Look-ups in named tables: a row name and a column name give one cell, copied from the table.

Mufisas
|  | Tadefo | Pugat | Sek | Bik |
|---|---|---|---|---|
| Pasav | 20 | 60 | 66 | 58 |
| Mazu | 30 | 58 | 78 | 50 |
| Ruv | 83 | 50 | 18 | 60 |
| Pigol | 56 | 54 | 79 | 51 |
| Loz | 49 | 52 | 79 | 50 |
| Guvu | 65 | 53 | 71 | 45 |
| Sotur | 77 | 53 | 15 | 55 |
| Bag | 57 | 51 | 21 | 51 |
| Rit | 76 | 53 | 14 | 55 |
| Tesi | 80 | 47 | 57 | 44 |
| Zosov | 28 | 59 | 78 | 51 |
| Gobige | 85 | 47 | 24 | 63 |
| Lal | 19 | 55 | 48 | 55 |
| Nopigob | 61 | 54 | 75 | 47 |

Bik of Lal: 55
Pugat of Rit: 53
Pugat of Loz: 52
Pugat of Ruv: 50
Bik of Rit: 55
Sek of Tesi: 57
Bik of Nopigob: 47
Bik of Gobige: 63
Sek of Gobige: 24
Row with the largest Pugat: Pasav

Desom.csv
,Tobozat,Gifov,Div,Kol,Zusa,Zoko
Lonez,0.949,9.330,3.971,6.377,2.343,2.812
Pof,2.126,5.963,5.788,4.476,3.152,2.510
Bakuva,3.223,4.202,7.271,1.937,3.560,3.916
Putut,3.786,5.751,8.346,2.878,7.679,4.538
Mada,5.375,5.588,4.777,6.438,6.515,3.372
Buzigar,3.709,4.790,8.221,2.647,6.686,5.448
Bal,5.580,4.715,8.801,4.045,6.515,4.503
Renu,3.464,6.138,7.760,3.610,5.653,5.402
Zeg,4.585,3.547,8.520,4.678,5.005,4.873
Senud,2.958,2.404,7.711,1.590,5.287,5.450

Buzigar, Gifov => 4.790
Lonez, Zoko => 2.812
Zeg, Kol => 4.678
Lonez, Tobozat => 0.949
Lonez, Zusa => 2.343
Senud, Tobozat => 2.958
Putut, Kol => 2.878
Bal, Gifov => 4.715
Pof, Div => 5.788
Renu, Zusa => 5.653
Putut, Zusa => 7.679
Buzigar, Zoko => 5.448
Bakuva, Gifov => 4.202
Pof, Kol => 4.476
Pof, Zusa => 3.152
Zeg, Div => 8.520
Mada, Zoko => 3.372
Zeg, Gifov => 3.547
Which row has the largest Gifov? Lonez

Table Zud
,Suvu,Malimok,Potak,Zil,Napekad
Folapi,172,181,97,48,26
Kegive,142,141,86,49,45
Kipade,58,48,37,24,11
Gan,76,35,30,39,45
Radovo,7,45,97,138,128
Zokopa,43,75,157,196,159
Sadukek,75,163,205,126,57
Pekenap,163,80,39,56,130
Bikirep,27,47,53,48,36
Pasifuz,19,21,16,30,67

Potak of Zokopa is 157
Potak of Sadukek is 205
Napekad of Pekenap is 130
Napekad of Bikirep is 36
Zil of Bikirep is 48
Suvu of Sadukek is 75
Napekad of Sadukek is 57
Napekad of Kipade is 11
Malimok of Pasifuz is 21
Malimok of Zokopa is 75
Malimok of Kegive is 141
Suvu of Kipade is 58
Potak of Radovo is 97
Napekad of Kegive is 45
Malimok of Gan is 35
Napekad of Radovo is 128
Which row has the largest Potak? Sadukek

Vuget:
|  | Gubuko | Vom | Mib | Bufek | Kagole | Vov | Punabu |
|---|---|---|---|---|---|---|---|
| Bagi | 3.3 | 8.3 | 2.6 | 8.3 | 5.0 | 2.4 | 7.8 |
| Tud | 2.3 | 7.7 | 2.2 | 7.9 | 3.0 | 2.3 | 7.6 |
| Vod | 2.3 | 8.5 | 2.7 | 7.9 | 2.3 | 2.6 | 7.3 |
| Tabuf | 2.7 | 7.8 | 5.2 | 7.8 | 6.6 | 7.3 | 8.0 |
| Vifefuf | 4.2 | 7.9 | 6.7 | 7.9 | 6.4 | 6.4 | 7.5 |
| Zer | 2.4 | 7.8 | 2.2 | 8.4 | 7.9 | 2.2 | 2.8 |
| Zuf | 2.1 | 8.0 | 6.4 | 8.0 | 2.2 | 3.8 | 7.9 |
| Duvego | 2.2 | 8.0 | 5.6 | 7.8 | 2.6 | 7.4 | 8.1 |
| Ruz | 7.2 | 2.3 | 4.0 | 2.3 | 2.3 | 2.1 | 2.7 |
| Lako | 2.2 | 7.8 | 1.8 | 2.6 | 2.0 | 8.5 | 8.1 |
| Nam | 8.2 | 2.2 | 8.4 | 2.5 | 8.7 | 8.4 | 2.3 |
| Gifabu | 2.5 | 1.7 | 5.5 | 3.0 | 4.2 | 2.7 | 2.2 |
| Vukuvov | 7.9 | 3.5 | 2.6 | 2.1 | 7.6 | 4.8 | 3.2 |
| Vir | 5.6 | 2.6 | 4.3 | 3.8 | 5.6 | 2.5 | 6.1 |

Vir, Kagole => 5.6
Gifabu, Mib => 5.5
Ruz, Punabu => 2.7
Bagi, Gubuko => 3.3
Vir, Mib => 4.3
Vifefuf, Mib => 6.7
Tud, Vov => 2.3
Vifefuf, Bufek => 7.9
Gifabu, Vov => 2.7
Tabuf, Gubuko => 2.7
Vod, Gubuko => 2.3
Lako, Bufek => 2.6
Bagi, Punabu => 7.8
Bagi, Mib => 2.6
Vod, Kagole => 2.3
Vukuvov, Mib => 2.6
Bagi, Kagole => 5.0
Lako, Punabu => 8.1
Row with the largest Mib: Nam

